Here is a tiny trained network, its code and every weight. The questions are about switching its units off for an input and a target symbol, where a switched-off unit gives its printed mean instead of its output.

import numpy as np


def w(rows, s, z=0):
    codes = np.array(rows[::2]) - 128.0
    scale = np.full(codes.shape[1], s)
    scale[-1] = z or s
    return codes * scale


def f(y):
    return y / 2 * (1 + np.tanh(0.7978845608 * (y + 0.044715 * y**3)))


def softmax(a):
    e = np.exp(a - a.max(-1, keepdims=True))
    return e / e.sum(-1, keepdims=True)


def log_softmax(a):
    a = a - a.max(-1, keepdims=True)
    return a - np.log(np.exp(a).sum(-1, keepdims=True))


def net(x, mask):
    ids = ['αγδεζθλμξπτφψω'.index(c) for c in x.split()]
    T = len(ids)
    res = E[ids] + P[:T]
    u = 0
    for l in range(2):
        r = res
        for j in range(3):
            rows = slice(2 * j, 2 * j + 2)
            q, k, v = (r @ M[l][rows].T for M in (Q, K, V))
            z = softmax(np.where(np.tri(T) > 0, q @ k.T / 2**0.5, -1e9)) @ v
            o = O[l][rows]
            res = res + np.where(mask[u + j], z, o[:, -1]) @ o[:, :-1]
        u += 3
        y = f(res @ A[l][:, :-1].T + A[l][:, -1])
        res = res + np.where(mask[u : u + 8], y, B[l][:, -1]) @ B[l][:, :-1]
        u += 8
    return log_softmax(res[-1] @ U[:, :-1].T + U[:, -1])


Q, K, V, O, A, B = {}, {}, {}, {}, {}, {}
E = w([
[119,137,115],'α',
[187,122,164],'γ',
[166,121,151],'δ',
[118,156,130],'ε',
[183,120,166],'ζ',
[254,81,200],'θ',
[182,102,162],'λ',
[16,161,50],'μ',
[169,166,153],'ξ',
[101,157,136],'π',
[198,144,160],'τ',
[155,155,143],'φ',
[94,138,105],'ψ',
[172,122,148],'ω',
],0.0063)
P = w([
[44,119,254],'0',
[192,180,76],'1',
[139,66,81],'2',
[119,161,198],'3',
[176,184,31],'4',
[145,71,81],'5',
[68,182,162],'6',
[233,187,57],'7',
],0.0097)
Q[0] = w([
[255,248,48],'L0H0',
[137,178,182],'L0H0',
[150,127,36],'L0H1',
[104,178,70],'L0H1',
[124,151,167],'L0H2',
[112,179,32],'L0H2',
],0.009)
K[0] = w([
[38,41,254],'L0H0',
[170,98,144],'L0H0',
[50,192,232],'L0H1',
[96,110,152],'L0H1',
[193,103,169],'L0H2',
[28,97,205],'L0H2',
],0.0091)
V[0] = w([
[151,42,237],'L0H0',
[206,1,191],'L0H0',
[140,168,218],'L0H1',
[234,105,106],'L0H1',
[204,122,115],'L0H2',
[167,99,106],'L0H2',
],0.0071)
O[0] = w([
[139,236,82,196],'L0H0',
[61,254,104,78],'L0H0',
[209,134,75,198],'L0H1',
[77,151,104,2],'L0H1',
[57,229,88,43],'L0H2',
[58,178,153,67],'L0H2',
],0.0064,0.003)
A[0] = w([
[163,65,7,192],'L0N0',
[133,254,102,120],'L0N1',
[149,63,66,125],'L0N2',
[97,25,219,252],'L0N3',
[134,154,171,195],'L0N4',
[72,225,100,174],'L0N5',
[194,179,18,170],'L0N6',
[171,197,141,95],'L0N7',
],0.0063,0.0027)
B[0] = w([
[227,83,89,237],'L0N0',
[47,168,97,173],'L0N1',
[142,52,111,165],'L0N2',
[3,175,168,207],'L0N3',
[52,171,145,152],'L0N4',
[85,166,144,150],'L0N5',
[154,151,29,252],'L0N6',
[91,118,88,149],'L0N7',
],0.0064,0.0041)
Q[1] = w([
[3,55,214],'L1H0',
[99,90,162],'L1H0',
[188,80,125],'L1H1',
[156,6,216],'L1H1',
[91,111,111],'L1H2',
[130,90,41],'L1H2',
],0.0059)
K[1] = w([
[141,2,140],'L1H0',
[133,23,155],'L1H0',
[64,172,161],'L1H1',
[105,30,191],'L1H1',
[154,110,140],'L1H2',
[157,63,82],'L1H2',
],0.0065)
V[1] = w([
[35,143,187],'L1H0',
[148,163,254],'L1H0',
[11,121,243],'L1H1',
[234,56,85],'L1H1',
[143,131,30],'L1H2',
[162,184,149],'L1H2',
],0.005)
O[1] = w([
[194,239,165,4],'L1H0',
[198,124,195,20],'L1H0',
[213,198,76,6],'L1H1',
[80,2,136,167],'L1H1',
[98,81,60,229],'L1H2',
[42,43,158,136],'L1H2',
],0.0048,0.0022)
A[1] = w([
[151,16,51,179],'L1N0',
[163,165,93,143],'L1N1',
[59,137,216,251],'L1N2',
[255,132,128,73],'L1N3',
[101,95,234,231],'L1N4',
[210,81,88,140],'L1N5',
[114,65,192,242],'L1N6',
[193,69,60,171],'L1N7',
],0.0069,0.0027)
B[1] = w([
[163,65,233,255],'L1N0',
[124,202,141,154],'L1N1',
[65,204,182,181],'L1N2',
[194,232,100,176],'L1N3',
[1,231,159,171],'L1N4',
[218,163,188,205],'L1N5',
[3,150,147,160],'L1N6',
[161,115,249,236],'L1N7',
],0.0047,0.0081)
U = w([
[96,255,234,220],'α',
[37,139,147,195],'γ',
[114,148,81,87],'δ',
[124,153,98,19],'ε',
[122,169,83,87],'ζ',
[121,216,60,20],'θ',
[121,144,104,51],'λ',
[140,60,190,120],'μ',
[121,111,59,253],'ξ',
[124,103,128,114],'π',
[127,118,122,61],'τ',
[208,184,161,88],'φ',
[133,67,175,124],'ψ',
[148,106,123,195],'ω',
],0.0068,0.0029)

Each question gives the input, a string of symbols that net reads in full, and the target symbol t.
The units are the heads (2 rows each of Q, K, V and O) and the neurons (one row each of A and B). Each row of codes is followed by its name. A weight is (code - 128) times the scale printed after its matrix; where a second scale follows, it is the last column's (O, A, B and U).
mask holds one flag per unit, layer by layer, with each layer's heads first. A switched-off unit (its flag False) gives its mean, the last column of its rows in O or B, instead of its output. The means were averaged over made-up inputs and are rounded, as every weight is.
A unit's drop is (log p(t) with every unit on - log p(t) with that unit switched off) / (log p(t) with every unit on - log p(t) with every unit switched off).
The circuit of an input: a set's keep is (log p(t) with only the set's units on - log p(t) with every unit switched off) / (log p(t) with every unit on - log p(t) with every unit switched off). Starting from the 12 units with the biggest drops (on a tie, the unit counted first), units are removed one at a time, each time the one whose removal leaves the highest keep (on an exact tie, the one counted first), for as long as the keep stays at least 0.8.
circuit, biggest first: the units of the circuit, biggest drop first
most important unit: the unit with the biggest drop
k most important neurons: the k neurons with the biggest drops, biggest first
top k neurons in layer l: the k neurons of layer l with the biggest drops, biggest first
heads that matter: for each layer, one digit per head in row order, 1 if its drop is at least 0.15 and else 0, layers parted by /
drop when u is switched off: that unit's drop, to one decimal
input μ γ τ λ γ, target φ: top 2 neurons in layer 0 : (L0N0, L0N3)
input μ ψ δ μ π ξ ψ, target γ: heads that matter : 000 / 010
input θ θ ξ ω ψ ε θ δ, target θ: heads that matter : 101 / 000
input θ λ δ ψ ε, target θ: circuit, biggest first : (L0H0, L0N1, L1N0, L0N6)
input μ ε μ π μ δ λ α, target φ: most important unit : L0N3
input θ μ ψ μ ζ μ μ ψ, target θ: 3 most important neurons : (L0N1, L0N5, L1N0)
input ξ μ ψ μ μ μ μ, target γ: heads that matter : 010 / 000
input μ μ ψ ψ φ, target φ: 2 most important neurons : (L0N3, L0N0)
input μ φ μ γ μ μ, target μ: heads that matter : 100 / 000
input μ δ ζ ψ δ, target φ: top 2 neurons in layer 0 : (L0N0, L0N3)
input μ ζ ψ δ α, target φ: 2 most important neurons : (L0N0, L0N3)
input μ δ ξ ζ φ, target φ: 2 most important neurons : (L0N0, L0N3)
input μ μ δ φ τ λ θ λ, target φ: top 2 neurons in layer 1 : (L1N3, L1N5)
input μ μ δ ψ μ, target φ: most important unit : L0H2
input θ μ μ ψ ψ γ ψ λ, target θ: heads that matter : 100 / 000
input μ λ δ θ, target α: top 2 neurons in layer 0 : (L0N6, L0N0)
input θ ψ ε δ γ, target θ: 2 most important neurons : (L0N1, L0N5)
input π λ μ γ α ω λ, target γ: drop when L0H1 is switched off : 0.2
input μ ω ε γ μ μ δ μ, target φ: top 2 neurons in layer 0 : (L0N0, L0N3)
input θ ω γ λ ψ, target θ: drop when L1N3 is switched off : 0.0
input μ ψ π μ τ, target φ: drop when L0H0 is switched off : 0.2
input ψ μ θ π γ μ ε, target γ: most important unit : L1H1
